Each row is followed by one of two labels, saying whether the row has a hidden trait. Each part has a new trait and two new labels.
[ -1   5 -11  -4  -5 -21  -1   6  13 -11   8 -22  -5 -24  -4 -21  17 -14
 -14  -3  -4]  [74]
[ -5 -23   6   5  16 -26   8 -32 -15   0   9 -44  39  20  -4  -1  26 -24
   9  -4   8]  [68]
[  1 -16   3   0  11 -20   6 -23  -9  -3   6 -34  17  25  -4  -5  20 -13
   5 -11   0]  [74]
[ -7 -18  -3  -3   4 -18   9 -23 -11   8   7 -27  32  12   0   6  16 -12
  -2   0   9]  [68]
[  4  -7  10   5  17 -11   5 -13 -13  -4   2 -45   8  22  -7  -3  28  -6
   3  -5   3]  [74]
[  2  10  -7   0  -2 -21   0   5   8 -13   4 -34 -12 -20  -7 -27  19 -11
 -15  -2  -2]  [74]
[  2  12 -14  -3  -5 -24   3   9  12 -14   7 -33  -7 -27  -8 -28  24 -14
 -22   0   0]  [74]
[ -2 -15   2   1   9 -20   7 -25 -14   1   6 -40  20  23  -4   1  19 -10
   1  -5   6]  [68]
[-12 -15 -12  -7  -6 -27   8 -22  -2   6   7 -11  29   0   1   2  20 -18
  -7   0   8]  [68]
[  7   2  -1   3   2 -19  -4   8  11 -21   8 -35  -5 -14  -7 -35  19 -22
  -4  -9 -10]  [74]
[  8  -6  17  10  19  -4   3  -8 -11  -9   2 -45   8  21  -8  -8   8  -9
  11  -6  -1]  [68]
[ -8   4 -15  -7 -11 -25   0  -3  15  -9   9 -13   2 -30  -1 -21  17 -20
 -17   0  -2]  [74]
[-14 -31 -19 -17 -13 -40   4 -35  12   2  17  -2  45   4   4 -12  24 -31
  -3 -14  -2]  [68]
[  0  -8   8   6  20 -18   9 -17 -19   0   2 -48  19  21  -7   0  19  -9
   1   2  10]  [74]
[  9  -1  15  10  15 -15  -1   2  -5 -18   4 -48   0   5  -9 -26  23 -18
   6  -9  -7]  [74]
[  7   8  -1   4   3 -15   0  10   4 -16   3 -39  -8  -6  -8 -25  22 -10
 -10  -4  -4]  [74]
[  6   0  11   8  19 -16   5  -5 -13  -9   0 -59   0  13 -11 -12  21  -6
  -2  -3   3]  [74]
[-12 -10 -11  -5  -7 -25   4 -18   3   4  11  -6  23  -9   0  -3  16 -20
  -8   2   6]  [68]
[-12   6 -25 -10 -13 -36   5  -1  11  -2   9 -20   2 -33  -4 -18  22 -13
 -30   6   7]  [74]
[  7 -17  13   6  21 -17   3 -18 -12 -10   6 -51  16  27  -8 -12  24 -20
  12 -12  -2]  [74]
[ -7   5 -19  -9 -12 -26   3   1  13  -5   7 -12   0 -27  -2 -17  17 -12
 -23   2   2]  [74]
[ -7   9 -15  -4 -14 -29  -1  11  22 -15  12 -17  -2 -52  -4 -30  25 -27
 -21   3  -3]  [74]
[-15 -15 -27 -15 -15 -37   7 -24  10   5  13  -2  25  -7   2  -8  23 -17
 -17  -4   5]  [68]
[-20 -10 -30 -14 -15 -45  12 -25   6   9  13 -15  25 -14   0  -6  28 -20
 -27   6  13]  [68]
[ 10  -8  11   6  16 -13  -1  -6  -3 -16   5 -45   3  18  -7 -20  19 -15
  10 -13  -7]  [68]
[  8  -1  -3   0   1 -15  -4   7  10 -15   7 -28  -4  -2  -5 -30  17 -17
  -4 -14 -12]  [74]
[ 10   3  11   9  15 -10   0   7  -4 -15   2 -44  -4   0  -9 -16  19  -9
  -1  -2  -2]  [74]
[-15  -9 -22 -13 -18 -33   4 -16  11   1  12   3  17 -18   2 -10  19 -19
 -16  -2   2]  [68]
[ -9 -16  -4  -4   6 -27  11 -27 -10   4   9 -29   7  14  -3   5  22 -15
  -6   1  11]  [68]
[-10 -25  -6  -8  -4 -29   6 -32  -1   4  11 -15  33  12   2  -2  21 -22
   1  -8   3]  [68]
[-15  -6 -15  -7 -12 -32   5 -11  11   1  13  -7  20 -25   0 -10  22 -24
 -13   5   5]  [68]
[ -3 -20  10   2   9 -18   5 -27 -10   2   7 -23  24  14  -2   1  13 -14
  10  -5   3]  [68]
[-10  -4 -20 -10 -13 -30   2  -9  15  -5  12  -7   9 -25   0 -21  20 -20
 -18  -2   1]  [74]
[ 10  14   6  10  12 -17   0  13  -1 -18   1 -63 -18  -9 -12 -28  22  -9
 -10   1  -2]  [68]

Next part:
[-1 13  0  7 -3 -6  8  2  6 12  1 33 10 -3  0  3 -6 13]  F
[  1  24   4   3 -10   2   2   2   2   9  -7  11   6  -2  -7   4  -9  10]  F
[  2 -37   0  10  -6 -15  13   6   7 -12  -8  29   2  -3  10  -5  10  10]  C
[ -4  11   0  13   2 -10   6   6  14  20   3  61  15  -3   6   9 -14  24]  F
[  4 -23   0  12  -7 -11  18   4   5 -10 -12  36   6  -2   6  -4   8  12]  C
[  0  -8   0   7   0 -14   0   6   7  -6  -5  23   1  -4   5  -1   6   8]  F
[ -2  24   2   9  -6  -5   4   6  12  19   0  55  14  -4   1   9 -16  26]  F
[  2 -13   6   6 -14  -9  10   7   6  -6 -12  28   1  -3   2  -3   3  11]  F
[ -3  29   4   7 -11  -6   7   7  12  22   0  63  17  -4  -1  11 -22  30]  F
[  8   0 -11  16   6  11  23  -3 -12   3 -50  26  24  -7   8  -3  10  18]  C
[  1  47   6   4 -19  -3  11   3   7  16  -3  36  11  -4  -9   8 -16  20]  F
[ 0 14 -1  2  0  3  9 -1  0  5 -4 15  1 -5 -1  5 -6 10]  F
[  0  21   2   2  -5   1   6   1   1   9 -11   9   5  -3  -5   5  -9   9]  F
[ -2  -5  -3   8   5 -16  -2   6   7  -7 -10  17   1  -6   9  -1  10   7]  F
[-2 12  0  6  0 -9  6  2  7 12 -1 29  9 -3  0  3 -6 15]  F
[  1 -28   2  11  -5 -13  11   7   9 -10  -9  31   0  -4   8  -4   7   9]  C
[ -3 -21  -6   5  16  -2   2   0   3   1   0  14   0  -1   9   1   8   1]  F
[ -1  39   5  10 -15  -4   6   7  11  22  -1  57  13  -4  -5  11 -22  28]  F
[ -2  10  -7   0   0   7  16  -5  -7   1  -5  28  -8  -8   2  12 -12   7]  F
[  8 -30   0  15  -6 -20  46  -4  -3 -13   5  51   8   3  15  -9  29  15]  C
[  1  -7   2   6  -3 -11   7   6   4  -4 -10  17   1  -4   4  -1   4   9]  F
[  7  -5   4   9 -20 -14  29   2   0  -9  -4  35   7  -2   3  -5   9  17]  C
[ 11   4   6  11 -23 -16  50  -4  -4  -9   2  48  10   2   8  -7  23  19]  C
[  8  -2  -5  15  -4   2  23  -2  -6  -3 -35  32  16  -7   5  -3   3  17]  C
[ -5  -6 -16   2  15   9  20 -10 -10  -3  -4  37 -13  -9  12  12  -6   7]  F
[  2  34   6   2 -15   4   5   3   0  10  -6  17   8  -3 -11   4 -12  12]  F
[ -5 -27 -18  14  29 -27 -39   8  13 -26  -9 -10  -5 -12  22   3  16  -5]  C
[  5 -24   0  12  -8 -16  23   2   5 -11  -5  39   5  -2   6  -5  10  11]  C
[ -3   8 -16   0   7  13  29 -13 -15   0  -9  42 -19 -12   8  14 -13   5]  C
[ -2  25 -11  -3   0  16  25 -14 -14   1 -12  43 -17 -13   3  15 -18  11]  C
[  4 -24  -1  13  -5 -11  19   3   4 -11 -10  37   6  -3   8  -4   7  11]  C
[  6 -14   7  10 -14 -15  29   1   2  -9  -3  38   6  -1   6  -5  12  16]  C
[  1  13   3   6 -10 -12   2   7   6  -2  -9  17   2  -5   0   2   2   9]  F
[  6 -12  -3  14  -3  -1  21   1  -3  -5 -23  37  14  -5   6  -3   5  16]  C
[-1  9 -2  2  2  1  7  0  0  6 -3 17  2 -3  0  5 -5  8]  F
[  7  -1  -1  13 -12  -1  23   1  -3  -5 -23  33  14  -6   0  -2   2  20]  C
[ -2  22 -15  -1   3  18  24 -14 -18   1 -13  47 -20 -14   3  18 -21   5]  C
[ 0  5  1  4 -1 -2  4  2  3  4 -1  5  2  0  0  0 -1  2]  F
[ -1  24  -2   8  -7 -17 -20   9   7  -9 -16   5  -1 -10   2   7   1   8]  C
[ -2  20  -2   1  -3   5  12  -2  -2   4  -5  23  -4  -6  -2   8 -16  10]  F
[  1  40  -2   6  -8 -17 -26  10  10 -12 -18  -3  -1 -14   0   8  -1   8]  C
[  3   9   3   3 -13  -8   6   3   3   3  -5  16   2  -4  -1  -1  -1   8]  F
[  0  16   0   6  -9 -13   0   6   7  -4 -14  16   2  -8   2   4   1   9]  F
